Below is a small trained network, with its code and all its weights. Each question gives an input and a target symbol and asks what happens when units are switched off, that is, made to give their printed mean instead of their output.

import numpy as np


def w(rows, s, z=0):
    codes = np.array(rows[::2]) - 128.0
    scale = np.full(codes.shape[1], s)
    scale[-1] = z or s
    return codes * scale


def f(y):
    return y / 2 * (1 + np.tanh(0.7978845608 * (y + 0.044715 * y**3)))


def softmax(a):
    e = np.exp(a - a.max(-1, keepdims=True))
    return e / e.sum(-1, keepdims=True)


def log_softmax(a):
    a = a - a.max(-1, keepdims=True)
    return a - np.log(np.exp(a).sum(-1, keepdims=True))


def net(x, mask):
    ids = ['ΠΣαζτφ'.index(c) for c in x.split()]
    T = len(ids)
    res = E[ids] + P[:T]
    q, k, v = (res @ M[0].T for M in (Q, K, V))
    z = softmax(np.where(np.tri(T) > 0, q @ k.T / 3**0.5, -1e9)) @ v
    res = res + np.where(mask[0], z, O[0][:, -1]) @ O[0][:, :-1]
    y = f(res @ A[0][:, :-1].T + A[0][:, -1])
    res = res + np.where(mask[1:13], y, B[0][:, -1]) @ B[0][:, :-1]
    return log_softmax(res[-1] @ U[:, :-1].T + U[:, -1])


Q, K, V, O, A, B = {}, {}, {}, {}, {}, {}
E = w([
[138,205,133,109],'Π',
[199,185,85,70],'Σ',
[156,86,33,137],'α',
[29,61,156,105],'ζ',
[79,170,251,166],'τ',
[106,126,49,187],'φ',
],0.021)
P = w([
[64,109,115,89],'0',
[249,89,143,230],'1',
[62,177,109,127],'2',
[231,83,145,241],'3',
[63,182,129,122],'4',
[222,66,109,254],'5',
[94,195,110,105],'6',
[245,88,162,215],'7',
[87,173,97,110],'8',
[237,79,159,217],'9',
],0.0077)
Q[0] = w([
[5,119,148,78],'h0',
[137,180,103,131],'h0',
[132,119,148,176],'h0',
],0.014)
K[0] = w([
[89,111,217,116],'h0',
[43,185,87,254],'h0',
[173,182,52,212],'h0',
],0.0083)
V[0] = w([
[127,1,127,215],'h0',
[46,121,155,103],'h0',
[169,93,122,71],'h0',
],0.0097)
O[0] = w([
[163,120,84,167,254],'h0',
[94,93,27,77,206],'h0',
[160,101,102,12,87],'h0',
],0.011,0.005)
A[0] = w([
[57,125,78,74,52],'n0',
[105,207,147,78,132],'n1',
[54,168,159,138,87],'n2',
[132,115,159,173,5],'n3',
[182,137,215,145,101],'n4',
[87,91,96,186,179],'n5',
[97,91,63,119,151],'n6',
[122,195,248,64,91],'n7',
[106,150,240,222,42],'n8',
[199,216,211,121,51],'n9',
[150,56,143,191,188],'n10',
[106,115,173,184,3],'n11',
],0.012,0.0052)
B[0] = w([
[246,125,122,214,224],'n0',
[174,103,154,96,162],'n1',
[224,85,157,115,160],'n2',
[176,129,235,47,135],'n3',
[168,144,41,103,181],'n4',
[62,119,121,188,249],'n5',
[111,141,98,74,246],'n6',
[158,166,150,143,185],'n7',
[60,179,168,112,194],'n8',
[90,132,54,102,202],'n9',
[115,105,254,43,206],'n10',
[181,124,164,103,142],'n11',
],0.0094,0.012)
U = w([
[101,223,71,231,118],'Π',
[188,116,45,173,142],'Σ',
[245,56,146,163,14],'α',
[105,64,102,63,210],'ζ',
[148,117,127,79,3],'τ',
[169,143,133,235,250],'φ',
],0.011,0.0041)

Each question gives the input, a string of symbols that net reads in full, and the target symbol t.
The units are the heads (3 rows each of Q, K, V and O) and the neurons (one row each of A and B). Each row of codes is followed by its name. A weight is (code - 128) times the scale printed after its matrix; where a second scale follows, it is the last column's (O, A, B and U).
mask holds one flag per unit, heads first, then neurons. A switched-off unit (its flag False) gives its mean, the last column of its rows in O or B, instead of its output. The means were averaged over made-up inputs and are rounded, as every weight is.
A unit's drop is (log p(t) with every unit on - log p(t) with that unit switched off) / (log p(t) with every unit on - log p(t) with every unit switched off).
The circuit of an input: a set's keep is (log p(t) with only the set's units on - log p(t) with every unit switched off) / (log p(t) with every unit on - log p(t) with every unit switched off). Starting from the 12 units with the biggest drops (on a tie, the unit counted first), units are removed one at a time, each time the one whose removal leaves the highest keep (on an exact tie, the one counted first), for as long as the keep stays at least 0.8.
units of the circuit, in order: the units of the circuit, biggest drop first
unit that matters most: the unit with the biggest drop
top k neurons: the k neurons with the biggest drops, biggest first
drop of u: that unit's drop, to one decimal
input Π τ Π, target φ: units of the circuit, in order => [n2, h0]
input ζ α α τ τ ζ Π α α, target ζ: top 3 neurons => [n0, n7, n4]
input Σ Π Π Σ Π, target τ: units of the circuit, in order => [h0, n1]
input α α Σ Σ φ Π ζ ζ α Π, target Π: units of the circuit, in order => [h0, n8, n9]
input Σ Σ α, target ζ: units of the circuit, in order => [n0, h0]
input Π Π φ Σ α, target Π: units of the circuit, in order => [n2, h0]
input Σ Σ ζ Σ ζ φ, target φ: units of the circuit, in order => [h0, n10, n8]
input α α ζ Π α φ, target φ: units of the circuit, in order => [h0, n5, n10]
input Π ζ α ζ Π, target Σ: unit that matters most => n10
input ζ φ τ Π, target Π: units of the circuit, in order => [n8, h0, n9]
input Π Π Π ζ Π ζ φ φ α, target Π: units of the circuit, in order => [h0, n2]
input ζ α Σ τ, target τ: top 2 neurons => [n8, n3]
input τ τ Π, target φ: drop of n0 => -0.1
input Π α Π Σ Π Π Σ, target τ: drop of n5 => 0.5
input ζ Σ τ τ ζ, target φ: drop of n9 => 0.2
input ζ α ζ ζ Π, target Σ: drop of n11 => 0.0
input Σ Π τ ζ φ τ, target τ: unit that matters most => n8
